Below are the code and all the weights of a small trained network. Each question names an input and a class and asks about switching units off, where a switched-off unit gives its printed mean instead of its output.

import numpy as np


def w(rows, s, z=0):
    codes = np.array(rows[::2]) - 128.0
    scale = np.full(codes.shape[1], s)
    scale[-1] = z or s
    return codes * scale


def norm(h):
    return h / np.sqrt((h * h).mean(-1, keepdims=True) + 1e-5)


def f(y):
    return y / 2 * (1 + np.tanh(0.7978845608 * (y + 0.044715 * y**3)))


def log_softmax(a):
    a = a - a.max(-1, keepdims=True)
    return a - np.log(np.exp(a).sum(-1, keepdims=True))


def net(x, mask):
    res = np.array(x, float).reshape(1, 2) / 4 @ E
    u = 0
    for l in range(4):
        y = f(norm(res) @ A[l][:, :-1].T + A[l][:, -1])
        res = res + np.where(mask[u : u + 7], y, B[l][:, -1]) @ B[l][:, :-1]
        u += 7
    return log_softmax(norm(res)[-1] @ U[:, :-1].T + U[:, -1])


A, B = {}, {}
E = w([
[43,148,154],'x0',
[97,2,121],'x1',
],0.0026)
A[0] = w([
[130,252,104,218],'0.n0',
[94,8,100,216],'0.n1',
[83,15,59,171],'0.n2',
[112,145,73,155],'0.n3',
[129,100,156,138],'0.n4',
[136,113,104,50],'0.n5',
[167,107,140,1],'0.n6',
],0.0026,0.0017)
B[0] = w([
[181,76,253,218],'0.n0',
[174,190,189,248],'0.n1',
[170,183,204,216],'0.n2',
[148,118,172,143],'0.n3',
[143,161,132,138],'0.n4',
[83,142,121,90],'0.n5',
[71,140,81,70],'0.n6',
],0.0029,0.0015)
A[1] = w([
[93,14,103,127],'1.n0',
[140,162,254,255],'1.n1',
[126,120,122,135],'1.n2',
[130,128,131,116],'1.n3',
[204,87,3,44],'1.n4',
[98,51,116,216],'1.n5',
[107,51,113,52],'1.n6',
],0.0043,0.0014)
B[1] = w([
[192,193,251,149],'1.n0',
[189,75,81,252],'1.n1',
[128,130,138,127],'1.n2',
[126,128,128,127],'1.n3',
[206,101,106,125],'1.n4',
[212,127,205,155],'1.n5',
[140,178,174,122],'1.n6',
],0.0029,0.0033)
A[2] = w([
[153,239,90,61],'2.n0',
[1,148,164,155],'2.n1',
[21,127,137,130],'2.n2',
[169,89,174,159],'2.n3',
[142,190,133,14],'2.n4',
[185,76,132,248],'2.n5',
[154,219,129,20],'2.n6',
],0.0053,0.0012)
B[2] = w([
[87,61,210,157],'2.n0',
[254,189,41,173],'2.n1',
[244,172,89,135],'2.n2',
[92,163,118,219],'2.n3',
[134,38,168,119],'2.n4',
[47,178,105,250],'2.n5',
[106,65,211,139],'2.n6',
],0.0036,0.0024)
A[3] = w([
[112,107,97,186],'3.n0',
[162,83,113,166],'3.n1',
[190,138,89,40],'3.n2',
[91,107,195,1],'3.n3',
[112,98,253,102],'3.n4',
[187,122,100,111],'3.n5',
[164,146,115,97],'3.n6',
],0.0068,0.0026)
B[3] = w([
[96,172,201,132],'3.n0',
[127,224,131,148],'3.n1',
[202,150,104,137],'3.n2',
[240,135,193,136],'3.n3',
[121,124,255,253],'3.n4',
[180,177,105,151],'3.n5',
[144,145,122,137],'3.n6',
],0.004,0.0037)
U = w([
[154,124,241,176],'0',
[217,208,38,186],'1',
[8,129,33,167],'2',
[130,59,68,2],'3',
[130,63,67,7],'4',
[122,99,81,27],'5',
],0.012,0.0077)

Each question gives the input, the list of numbers given to net, and the class t.
The units are the neurons (one row each of A and B). Each row of codes is followed by its name. A weight is (code - 128) times the scale printed after its matrix; where a second scale follows, it is the last column's (A, B and U).
mask holds one flag per neuron, layer by layer. A switched-off neuron (its flag False) gives its mean, the last column of its row in B, instead of its output. The means were averaged over made-up inputs and are rounded, as every weight is.
A unit's drop is (log p(t) with every unit on - log p(t) with that unit switched off) / (log p(t) with every unit on - log p(t) with every unit switched off).
The circuit of an input: a set's keep is (log p(t) with only the set's units on - log p(t) with every unit switched off) / (log p(t) with every unit on - log p(t) with every unit switched off). Starting from the 12 units with the biggest drops (on a tie, the unit counted first), units are removed one at a time, each time the one whose removal leaves the highest keep (on an exact tie, the one counted first), for as long as the keep stays at least 0.8.
units of the circuit, in order: the units of the circuit, biggest drop first
most important unit: the unit with the biggest drop
k most important neurons: the k neurons with the biggest drops, biggest first
k most important neurons of layer l: the k neurons of layer l with the biggest drops, biggest first
drop of u: that unit's drop, to one decimal
input [7,-4], class 1: most important unit : 2.n1
input [7,5], class 1: 3 most important neurons : (2.n1 0.n0 2.n2)
input [-1,-2], class 2: 2 most important neurons : (2.n1 3.n4)
input [6,-5], class 1: 2 most important neurons : (2.n1 0.n1)
input [-8,5], class 1: 3 most important neurons : (3.n4 2.n0 0.n0)
input [-6,-6], class 0: units of the circuit, in order : (2.n0 2.n1)
input [-7,5], class 1: 2 most important neurons : (2.n0 0.n0)
input [-1,2], class 2: 2 most important neurons : (2.n1 3.n4)
input [-3,2], class 2: 3 most important neurons of layer 2 : (2.n5 2.n1 2.n2)
input [-4,0], class 1: 2 most important neurons : (1.n4 3.n4)
input [3,-2], class 2: 2 most important neurons : (1.n1 0.n0)
input [1,-3], class 2: 3 most important neurons of layer 0 : (0.n0 0.n1 0.n2)
input [4,2], class 1: 2 most important neurons : (0.n0 1.n4)
input [2,1], class 2: most important unit : 1.n1
input [2,-1], class 2: drop of 3.n4 : 0.1
input [7,-2], class 1: drop of 2.n2 : 0.0
input [8,3], class 1: drop of 2.n1 : 0.7
